Below are the code and all the weights of a small trained network. Each question names an input and a target symbol and asks about switching units off, where a switched-off unit gives its printed mean instead of its output.

import numpy as np


def w(rows, s, z=0):
    codes = np.array(rows[::2]) - 128.0
    scale = np.full(codes.shape[1], s)
    scale[-1] = z or s
    return codes * scale


def f(y):
    return np.maximum(y, 0)


def softmax(a):
    e = np.exp(a - a.max(-1, keepdims=True))
    return e / e.sum(-1, keepdims=True)


def log_softmax(a):
    a = a - a.max(-1, keepdims=True)
    return a - np.log(np.exp(a).sum(-1, keepdims=True))


def net(x, mask):
    ids = ['ΞΠΣΦβγδεζηλμτψω'.index(c) for c in x.split()]
    T = len(ids)
    res = E[ids] + P[:T]
    u = 0
    for l in range(2):
        r = res
        for j in range(2):
            rows = slice(4 * j, 4 * j + 4)
            q, k, v = (r @ M[l][rows].T for M in (Q, K, V))
            z = softmax(np.where(np.tri(T) > 0, q @ k.T / 4**0.5, -1e9)) @ v
            o = O[l][rows]
            res = res + np.where(mask[u + j], z, o[:, -1]) @ o[:, :-1]
        u += 2
        y = f(res @ A[l][:, :-1].T + A[l][:, -1])
        res = res + np.where(mask[u : u + 4], y, B[l][:, -1]) @ B[l][:, :-1]
        u += 4
    return log_softmax(res[-1] @ U[:, :-1].T + U[:, -1])


Q, K, V, O, A, B = {}, {}, {}, {}, {}, {}
E = w([
[162,87,55,221,50,124,165,111,75,121],'Ξ',
[131,100,221,137,114,204,201,181,73,99],'Π',
[172,48,169,63,89,134,203,142,112,168],'Σ',
[64,94,149,130,16,114,124,99,83,66],'Φ',
[127,107,64,146,88,119,143,198,220,61],'β',
[90,165,109,44,159,154,188,96,132,11],'γ',
[99,222,157,161,96,188,99,132,115,49],'δ',
[190,76,88,72,175,137,61,118,69,192],'ε',
[5,203,104,122,129,179,179,34,177,71],'ζ',
[218,54,152,202,156,155,96,86,170,113],'η',
[152,85,253,118,95,179,114,148,55,83],'λ',
[144,61,116,120,163,165,183,61,228,246],'μ',
[130,167,161,108,50,170,150,164,134,54],'τ',
[79,69,103,186,197,121,173,164,86,139],'ψ',
[24,133,176,150,48,184,157,86,122,139],'ω',
],0.011)
P = w([
[161,237,179,94,130,36,169,121,128,147],'0',
[140,172,162,118,114,103,161,120,122,111],'1',
[129,151,130,132,107,115,142,121,127,97],'2',
[120,127,99,119,107,175,141,117,114,93],'3',
[97,84,94,126,108,184,131,107,126,104],'4',
[90,57,72,135,112,201,131,114,126,116],'5',
[90,37,46,151,121,221,115,115,129,113],'6',
[85,18,71,126,132,222,141,130,130,122],'7',
[97,26,61,116,137,253,162,147,121,122],'8',
],0.0071)
Q[0] = w([
[160,112,10,172,191,124,70,169,182,138],'0.h0',
[157,185,98,147,159,63,87,146,141,206],'0.h0',
[120,154,120,138,205,25,85,141,193,179],'0.h0',
[116,83,158,126,103,188,114,98,71,76],'0.h0',
[62,116,168,99,83,228,178,71,137,116],'0.h1',
[89,134,139,78,112,254,172,94,131,95],'0.h1',
[169,166,154,147,143,115,139,139,141,160],'0.h1',
[128,83,130,113,125,98,127,128,95,83],'0.h1',
],0.0092)
K[0] = w([
[76,125,212,63,68,237,166,83,114,123],'0.h0',
[128,228,202,106,62,43,190,124,119,103],'0.h0',
[140,221,247,69,107,81,134,119,148,112],'0.h0',
[167,15,50,198,156,191,115,149,177,153],'0.h0',
[138,64,9,143,121,156,131,125,168,151],'0.h1',
[130,2,21,179,98,134,133,120,176,173],'0.h1',
[121,172,144,117,158,73,125,101,111,164],'0.h1',
[107,156,117,154,78,150,97,192,133,48],'0.h1',
],0.0082)
V[0] = w([
[62,133,52,137,2,66,110,96,112,123],'0.h0',
[133,141,181,251,111,127,178,133,122,101],'0.h0',
[147,129,120,192,149,139,151,96,249,173],'0.h0',
[20,151,111,118,190,104,244,214,78,114],'0.h0',
[107,177,77,226,53,187,58,210,136,11],'0.h1',
[198,127,153,89,105,135,160,205,161,157],'0.h1',
[43,174,215,64,94,114,52,109,98,119],'0.h1',
[197,101,94,168,135,102,135,30,51,108],'0.h1',
],0.0066)
O[0] = w([
[70,160,85,116,82,66,241,131,177,178,161],'0.h0',
[89,117,153,179,192,32,157,138,62,100,200],'0.h0',
[127,142,124,196,204,130,138,53,175,93,171],'0.h0',
[2,92,125,55,132,95,44,117,124,108,115],'0.h0',
[107,189,71,169,183,150,133,199,144,153,254],'0.h1',
[144,73,150,148,88,54,50,178,172,108,127],'0.h1',
[139,161,230,112,133,173,140,155,156,203,13],'0.h1',
[194,124,52,118,104,105,174,100,46,158,152],'0.h1',
],0.0077,0.0025)
A[0] = w([
[92,105,148,149,126,151,148,159,109,84,46],'0.n0',
[48,197,144,194,114,182,122,64,94,74,215],'0.n1',
[157,147,70,184,255,35,116,173,126,176,107],'0.n2',
[137,124,168,134,79,210,167,171,195,37,254],'0.n3',
],0.0054,0.00065)
B[0] = w([
[153,8,127,120,89,100,84,206,200,166,191],'0.n0',
[158,2,99,134,198,54,146,138,148,200,252],'0.n1',
[50,161,135,108,87,159,75,127,48,150,183],'0.n2',
[149,159,73,60,193,124,26,103,165,178,253],'0.n3',
],0.0064,0.0047)
Q[1] = w([
[131,118,192,122,86,108,132,113,118,128],'1.h0',
[126,34,109,59,211,112,183,142,123,174],'1.h0',
[178,124,109,211,94,97,113,127,126,65],'1.h0',
[136,3,35,80,182,192,152,128,99,158],'1.h0',
[41,125,147,181,130,65,154,173,145,138],'1.h1',
[127,101,103,158,82,228,50,156,134,129],'1.h1',
[118,74,95,32,119,147,135,160,97,210],'1.h1',
[178,42,30,158,139,202,164,132,116,139],'1.h1',
],0.0066)
K[1] = w([
[116,185,128,96,166,3,85,146,126,81],'1.h0',
[81,116,54,201,53,197,110,195,111,77],'1.h0',
[128,129,137,73,153,185,111,118,165,156],'1.h0',
[102,65,41,191,150,226,107,165,119,74],'1.h0',
[139,147,174,131,139,142,166,101,154,31],'1.h1',
[132,56,67,138,164,116,171,84,49,135],'1.h1',
[177,181,39,151,184,187,92,86,125,154],'1.h1',
[74,63,8,118,139,242,108,137,118,108],'1.h1',
],0.0059)
V[1] = w([
[98,150,76,125,106,101,106,172,158,120],'1.h0',
[172,176,39,163,84,81,157,138,158,146],'1.h0',
[186,127,148,95,169,110,156,84,221,157],'1.h0',
[169,90,146,147,87,132,160,104,47,114],'1.h0',
[102,127,174,241,166,132,110,149,155,133],'1.h1',
[125,86,163,187,2,81,176,145,185,175],'1.h1',
[192,135,98,117,113,120,79,186,129,31],'1.h1',
[196,143,165,115,90,144,134,213,85,170],'1.h1',
],0.0071)
O[1] = w([
[103,98,170,97,138,75,126,90,143,187,195],'1.h0',
[168,171,160,174,67,31,169,123,218,188,152],'1.h0',
[254,111,35,148,151,155,122,176,142,158,103],'1.h0',
[106,106,132,170,40,156,188,123,89,63,91],'1.h0',
[105,102,175,125,205,73,200,211,67,104,67],'1.h1',
[150,41,196,65,181,166,226,123,203,118,85],'1.h1',
[110,81,163,227,72,69,53,136,192,95,117],'1.h1',
[68,101,196,187,104,221,117,173,164,111,1],'1.h1',
],0.0066,0.0034)
A[1] = w([
[168,54,193,97,69,131,99,212,75,255,245],'1.n0',
[143,99,182,95,95,166,124,155,61,193,4],'1.n1',
[142,109,39,104,171,24,150,28,170,201,109],'1.n2',
[214,124,142,211,152,164,122,121,89,141,136],'1.n3',
],0.0049,0.0027)
B[1] = w([
[97,237,33,253,124,109,101,147,216,147,173],'1.n0',
[121,143,95,73,3,204,200,197,116,143,139],'1.n1',
[203,94,187,114,64,171,107,245,63,123,255],'1.n2',
[77,192,110,76,179,79,238,80,107,158,166],'1.n3',
],0.0052,0.0093)
U = w([
[175,2,178,97,114,132,104,66,154,100,117],'Ξ',
[147,127,192,160,169,48,78,144,123,182,145],'Π',
[121,199,109,139,79,150,32,59,83,202,176],'Σ',
[110,113,116,81,193,174,175,152,139,136,27],'Φ',
[93,200,156,147,174,129,113,122,151,128,199],'β',
[72,129,124,109,161,174,183,89,191,168,119],'γ',
[192,125,138,201,220,129,143,84,117,72,203],'δ',
[23,75,141,122,166,130,97,96,81,75,150],'ε',
[177,168,170,84,111,157,109,228,26,130,3],'ζ',
[109,90,96,142,176,81,106,176,243,120,172],'η',
[88,183,161,105,80,78,170,75,144,109,139],'λ',
[83,164,157,55,145,94,89,58,102,72,155],'μ',
[98,96,153,148,133,194,120,176,114,94,56],'τ',
[133,135,134,144,82,175,105,81,176,127,63],'ψ',
[123,154,116,179,92,69,195,146,85,63,131],'ω',
],0.0049,0.0031)

Each question gives the input, a string of symbols that net reads in full, and the target symbol t.
The units are the heads (4 rows each of Q, K, V and O) and the neurons (one row each of A and B). Each row of codes is followed by its name. A weight is (code - 128) times the scale printed after its matrix; where a second scale follows, it is the last column's (O, A, B and U).
mask holds one flag per unit, layer by layer, with each layer's heads first. A switched-off unit (its flag False) gives its mean, the last column of its rows in O or B, instead of its output. The means were averaged over made-up inputs and are rounded, as every weight is.
A unit's drop is (log p(t) with every unit on - log p(t) with that unit switched off) / (log p(t) with every unit on - log p(t) with every unit switched off).
The circuit of an input: a set's keep is (log p(t) with only the set's units on - log p(t) with every unit switched off) / (log p(t) with every unit on - log p(t) with every unit switched off). Starting from all 12 units, units are removed one at a time, each time the one whose removal leaves the highest keep (on an exact tie, the one counted first), for as long as the keep stays at least 0.8.
circuit, biggest first: the units of the circuit, biggest drop first
unit that matters most: the unit with the biggest drop
k most important neurons: the k neurons with the biggest drops, biggest first
top k neurons in layer l: the k neurons of layer l with the biggest drops, biggest first
heads that matter: for each layer, one digit per head in row order, 1 if its drop is at least 0.15 and else 0, layers parted by /
input ζ Φ η γ Φ μ τ Φ ω, target Ξ: circuit, biggest first -> (0.h1 0.n1 0.h0)
input Π ω ε ζ Π γ ψ, target ε: circuit, biggest first -> (1.h0 0.h0 0.n3)
input τ β Φ ζ, target η: circuit, biggest first -> (0.h1 0.n1 1.h0)
input Π Φ ε τ γ ζ, target Σ: top 2 neurons in layer 0 -> (0.n3 0.n0)
input τ τ δ Π Φ ε τ Φ γ, target Σ: circuit, biggest first -> (0.h0 1.h1 0.n3)
input ε η η Ξ τ, target ω: unit that matters most -> 0.h1
input β β Σ, target η: heads that matter -> 01 / 11
input ω Ξ β Φ τ ψ ω Φ Π, target ε: circuit, biggest first -> (0.h0 1.h0)
input ε ζ η ε ε δ, target Σ: circuit, biggest first -> (0.h0 1.h1)
input Ξ λ γ ψ Ξ μ η, target δ: heads that matter -> 10 / 00
input Ξ ω μ Π Ξ ζ μ η, target δ: circuit, biggest first -> (0.h0 1.h0)
input Φ τ β ψ τ μ Ξ γ, target ω: circuit, biggest first -> (0.h1 1.h0 0.h0 0.n3)
input ω Σ μ γ μ ε ζ Π Ξ, target ω: circuit, biggest first -> (0.h1 1.h0)
input Π β μ η δ, target δ: circuit, biggest first -> (0.h0 1.h0)
input Σ δ η β η ζ ε τ, target Σ: unit that matters most -> 0.h0
input ψ Π Σ λ ω, target ε: circuit, biggest first -> (0.h0 1.h0)
input Π Ξ Π γ, target ω: circuit, biggest first -> (0.h1 1.h0 0.h0)
input μ ε γ ζ Φ, target Σ: circuit, biggest first -> (0.h0 1.h1)
input τ β δ, target η: heads that matter -> 01 / 01
input τ ψ η μ γ Ξ, target ω: circuit, biggest first -> (1.h0 0.h1 0.n3)
input ζ ζ Ξ τ Π τ β δ, target η: heads that matter -> 01 / 00
input Φ Π τ η μ δ ζ Ξ Π, target ω: circuit, biggest first -> (0.h0 0.h1 1.h0)
input ε Φ ψ Φ, target ε: top neuron in layer 1 -> (1.n2)
input Φ λ γ Φ μ, target Ξ: top 2 neurons in layer 1 -> (1.n2 1.n3)
input ω ω ω Ξ Φ μ γ, target Ξ: top 2 neurons in layer 1 -> (1.n2 1.n0)
input η τ γ β Φ, target η: top 2 neurons in layer 0 -> (0.n1 0.n0)
input Π μ β δ λ Ξ Ξ γ Φ, target ω: 2 most important neurons -> (0.n3 1.n2)
input β Φ γ λ β λ, target η: unit that matters most -> 0.h1
input ω β τ τ ω β Π Φ, target η: top 2 neurons in layer 0 -> (0.n0 0.n1)
input η η β, target ω: heads that matter -> 11 / 11
